Below are the code and all the weights of a small trained network. Each question names an input and a class and asks about switching units off, where a switched-off unit gives its printed mean instead of its output.

import numpy as np


def w(rows, s, z=0):
    codes = np.array(rows[::2]) - 128.0
    scale = np.full(codes.shape[1], s)
    scale[-1] = z or s
    return codes * scale


def f(y):
    return np.maximum(y, 0)


def log_softmax(a):
    a = a - a.max(-1, keepdims=True)
    return a - np.log(np.exp(a).sum(-1, keepdims=True))


def net(x, mask):
    res = np.array(x, float).reshape(1, 3) / 4 @ E
    y = f(res @ A[0][:, :-1].T + A[0][:, -1])
    res = res + np.where(mask, y, B[0][:, -1]) @ B[0][:, :-1]
    return log_softmax(res[-1] @ U[:, :-1].T + U[:, -1])


A, B = {}, {}
E = w([
[164,132,183,164,200,205],'x0',
[203,52,95,90,120,185],'x1',
[63,118,82,8,101,208],'x2',
],0.012)
A[0] = w([
[135,55,76,24,97,202,213],'N0',
[206,159,113,205,208,44,143],'N1',
[232,116,178,121,254,118,202],'N2',
[135,115,185,209,92,132,121],'N3',
[67,106,60,97,152,86,164],'N4',
[85,207,128,98,125,93,158],'N5',
[123,110,230,217,168,135,213],'N6',
[201,88,182,137,112,187,135],'N7',
[88,156,171,178,143,91,83],'N8',
[99,120,227,163,229,170,191],'N9',
[152,204,146,202,211,68,205],'N10',
[129,142,232,223,203,161,226],'N11',
[79,38,62,80,111,146,236],'N12',
[169,11,151,147,102,121,181],'N13',
[94,195,129,137,100,69,172],'N14',
[106,178,168,114,52,74,167],'N15',
[67,82,84,42,78,45,229],'N16',
[196,242,145,236,228,97,216],'N17',
[149,148,124,63,119,172,95],'N18',
[108,80,83,70,33,143,253],'N19',
[153,89,98,53,76,159,109],'N20',
[46,103,135,34,183,201,188],'N21',
[108,158,142,199,24,10,202],'N22',
[23,175,170,139,129,125,160],'N23',
],0.0092,0.0037)
B[0] = w([
[222,164,139,102,77,89,255],'N0',
[111,116,149,194,92,158,217],'N1',
[151,105,175,137,165,113,201],'N2',
[136,116,143,145,121,157,171],'N3',
[134,107,39,114,190,81,181],'N4',
[86,155,123,142,184,136,179],'N5',
[84,160,166,106,140,199,204],'N6',
[138,124,168,103,120,120,175],'N7',
[113,164,144,106,76,168,174],'N8',
[121,254,197,59,200,164,194],'N9',
[66,115,165,105,111,167,219],'N10',
[154,146,206,124,165,231,216],'N11',
[181,192,118,168,148,102,222],'N12',
[209,86,112,167,109,141,182],'N13',
[89,108,68,86,138,176,189],'N14',
[50,116,72,135,139,114,183],'N15',
[137,124,70,144,150,25,235],'N16',
[88,93,174,95,98,199,239],'N17',
[142,110,101,115,139,132,172],'N18',
[194,137,87,147,137,49,231],'N19',
[153,144,100,122,56,117,199],'N20',
[186,167,131,168,146,74,229],'N21',
[63,88,83,129,101,169,236],'N22',
[97,135,126,128,188,149,189],'N23',
],0.0083,0.014)
U = w([
[44,146,80,143,56,136,7],'0',
[253,184,92,144,104,44,243],'1',
[74,116,11,180,228,69,148],'2',
[119,200,224,90,173,172,162],'3',
[131,70,138,221,94,159,53],'4',
],0.0075,0.0013)

Each question gives the input, the list of numbers given to net, and the class t.
The units are the neurons (one row each of A and B). Each row of codes is followed by its name. A weight is (code - 128) times the scale printed after its matrix; where a second scale follows, it is the last column's (A, B and U).
mask holds one flag per neuron, in row order. A switched-off neuron (its flag False) gives its mean, the last column of its row in B, instead of its output. The means were averaged over made-up inputs and are rounded, as every weight is.
A unit's drop is (log p(t) with every unit on - log p(t) with that unit switched off) / (log p(t) with every unit on - log p(t) with every unit switched off).
The circuit of an input: a set's keep is (log p(t) with only the set's units on - log p(t) with every unit switched off) / (log p(t) with every unit on - log p(t) with every unit switched off). Starting from the 12 units with the biggest drops (on a tie, the unit counted first), units are removed one at a time, each time the one whose removal leaves the highest keep (on an exact tie, the one counted first), for as long as the keep stays at least 0.8.
circuit, biggest first: the units of the circuit, biggest drop first
k most important neurons: the k neurons with the biggest drops, biggest first
drop when u is switched off: that unit's drop, to one decimal
input [-2,1,-1], class 2: circuit, biggest first => [N0; N11]
input [-8,4,-8], class 0: circuit, biggest first => [N22]
input [-3,-3,-8], class 4: 3 most important neurons => [N1; N22; N11]
input [1,8,-6], class 4: circuit, biggest first => [N1; N0]
input [-1,-8,1], class 0: 2 most important neurons => [N8; N19]
input [-6,-2,5], class 1: 2 most important neurons => [N0; N19]
input [0,6,-6], class 4: 3 most important neurons => [N13; N1; N9]
input [-2,-2,-8], class 3: 2 most important neurons => [N11; N6]
input [-2,7,-5], class 4: drop when N21 is switched off => 0.2
input [-1,0,0], class 2: drop when N20 is switched off => 0.2
input [-2,-1,-5], class 4: drop when N18 is switched off => 0.0
input [-3,0,-5], class 4: drop when N9 is switched off => 0.1
